Below is a small trained network, with its code and all its weights. Each question gives an input and a class and asks what happens when units are switched off, that is, made to give their printed mean instead of their output.

import numpy as np


def w(rows, s, z=0):
    codes = np.array(rows[::2]) - 128.0
    scale = np.full(codes.shape[1], s)
    scale[-1] = z or s
    return codes * scale


def f(y):
    return np.maximum(y, 0)


def log_softmax(a):
    a = a - a.max(-1, keepdims=True)
    return a - np.log(np.exp(a).sum(-1, keepdims=True))


def net(x, mask):
    res = np.array(x, float).reshape(1, 6) / 4 @ E
    y = f(res @ A[0][:, :-1].T + A[0][:, -1])
    res = res + np.where(mask, y, B[0][:, -1]) @ B[0][:, :-1]
    return log_softmax(res[-1] @ U[:, :-1].T + U[:, -1])


A, B = {}, {}
E = w([
[86,160,173,108,130,57],'x0',
[74,54,134,139,140,125],'x1',
[139,85,255,181,92,81],'x2',
[139,137,93,99,30,115],'x3',
[109,222,133,211,122,127],'x4',
[85,125,82,217,109,157],'x5',
],0.013)
A[0] = w([
[92,95,128,19,118,126,132],'N1',
[114,149,139,110,142,117,48],'N2',
[57,168,87,152,209,172,108],'N3',
[149,156,75,72,71,115,163],'N4',
[59,141,141,208,115,22,161],'N5',
[92,144,249,153,159,36,221],'N6',
[95,88,142,165,65,156,255],'N7',
[207,203,115,94,70,137,129],'N8',
[138,103,125,128,150,99,178],'N9',
[76,137,178,174,121,68,197],'N10',
[103,142,226,115,171,132,138],'N11',
[98,137,62,139,189,178,168],'N12',
[100,86,83,95,143,81,105],'N13',
[146,132,96,169,180,135,72],'N14',
[209,159,53,99,64,153,165],'N15',
[124,210,97,121,157,177,217],'N16',
],0.013,0.0029)
B[0] = w([
[74,70,71,61,216,73,194],'N1',
[101,173,150,134,156,100,141],'N2',
[155,191,51,201,151,215,204],'N3',
[96,87,85,172,131,36,191],'N4',
[98,160,79,113,91,193,205],'N5',
[155,254,222,28,140,107,250],'N6',
[103,63,163,105,103,207,178],'N7',
[113,98,161,190,65,22,201],'N8',
[156,133,123,92,134,133,150],'N9',
[65,185,210,77,8,153,199],'N10',
[188,187,171,85,168,101,193],'N11',
[172,123,38,187,186,176,211],'N12',
[112,147,50,78,175,133,166],'N13',
[125,135,138,169,141,159,165],'N14',
[140,76,135,171,116,85,212],'N15',
[134,196,105,187,136,95,205],'N16',
],0.0096,0.019)
U = w([
[109,111,136,170,91,57,39],'0',
[175,188,201,92,144,102,172],'1',
[178,19,179,140,125,193,252],'2',
[6,152,165,130,56,181,152],'3',
[88,61,89,67,180,111,49],'4',
[182,166,92,207,172,166,120],'5',
],0.013,0.0018)

Each question gives the input, the list of numbers given to net, and the class t.
The units are the neurons (one row each of A and B). Each row of codes is followed by its name. A weight is (code - 128) times the scale printed after its matrix; where a second scale follows, it is the last column's (A, B and U).
mask holds one flag per neuron, in row order. A switched-off neuron (its flag False) gives its mean, the last column of its row in B, instead of its output. The means were averaged over made-up inputs and are rounded, as every weight is.
A unit's drop is (log p(t) with every unit on - log p(t) with that unit switched off) / (log p(t) with every unit on - log p(t) with every unit switched off).
The circuit of an input: a set's keep is (log p(t) with only the set's units on - log p(t) with every unit switched off) / (log p(t) with every unit on - log p(t) with every unit switched off). Starting from the 12 units with the biggest drops (on a tie, the unit counted first), units are removed one at a time, each time the one whose removal leaves the highest keep (on an exact tie, the one counted first), for as long as the keep stays at least 0.8.
circuit, biggest first: the units of the circuit, biggest drop first
most important unit: the unit with the biggest drop
top k neurons: the k neurons with the biggest drops, biggest first
drop when u is switched off: that unit's drop, to one decimal
input [-8,-2,-7,8,3,-2], class 0: most important unit : N8
input [4,-7,-3,-6,-6,-4], class 4: top 3 neurons : (N1; N6; N10)
input [1,-7,6,-6,6,8], class 3: top 2 neurons : (N5; N10)
input [-3,6,1,7,0,1], class 2: circuit, biggest first : (N7; N10; N6)
input [-6,-5,2,8,-7,7], class 0: top 2 neurons : (N4; N8)
input [-3,6,5,7,2,-5], class 3: top 2 neurons : (N7; N11)
input [8,8,-6,0,3,-8], class 4: top 2 neurons : (N1; N13)
input [-6,-8,-5,-6,-6,-5], class 5: top 2 neurons : (N16; N12)
input [5,4,0,2,8,-2], class 3: top 2 neurons : (N5; N10)
input [-2,0,6,2,-5,7], class 3: top 2 neurons : (N12; N15)
input [7,8,2,-4,-8,-1], class 1: top 2 neurons : (N6; N11)
input [7,3,-5,5,3,0], class 0: top 4 neurons : (N4; N6; N7; N10)
input [3,6,-2,2,7,-4], class 3: drop when N5 is switched off : 0.5
input [-8,-1,7,8,-7,-7], class 4: circuit, biggest first : (N1)
input [7,-2,-7,2,6,-2], class 5: drop when N3 is switched off : 0.6
input [0,-6,-7,8,8,0], class 0: drop when N8 is switched off : 0.5
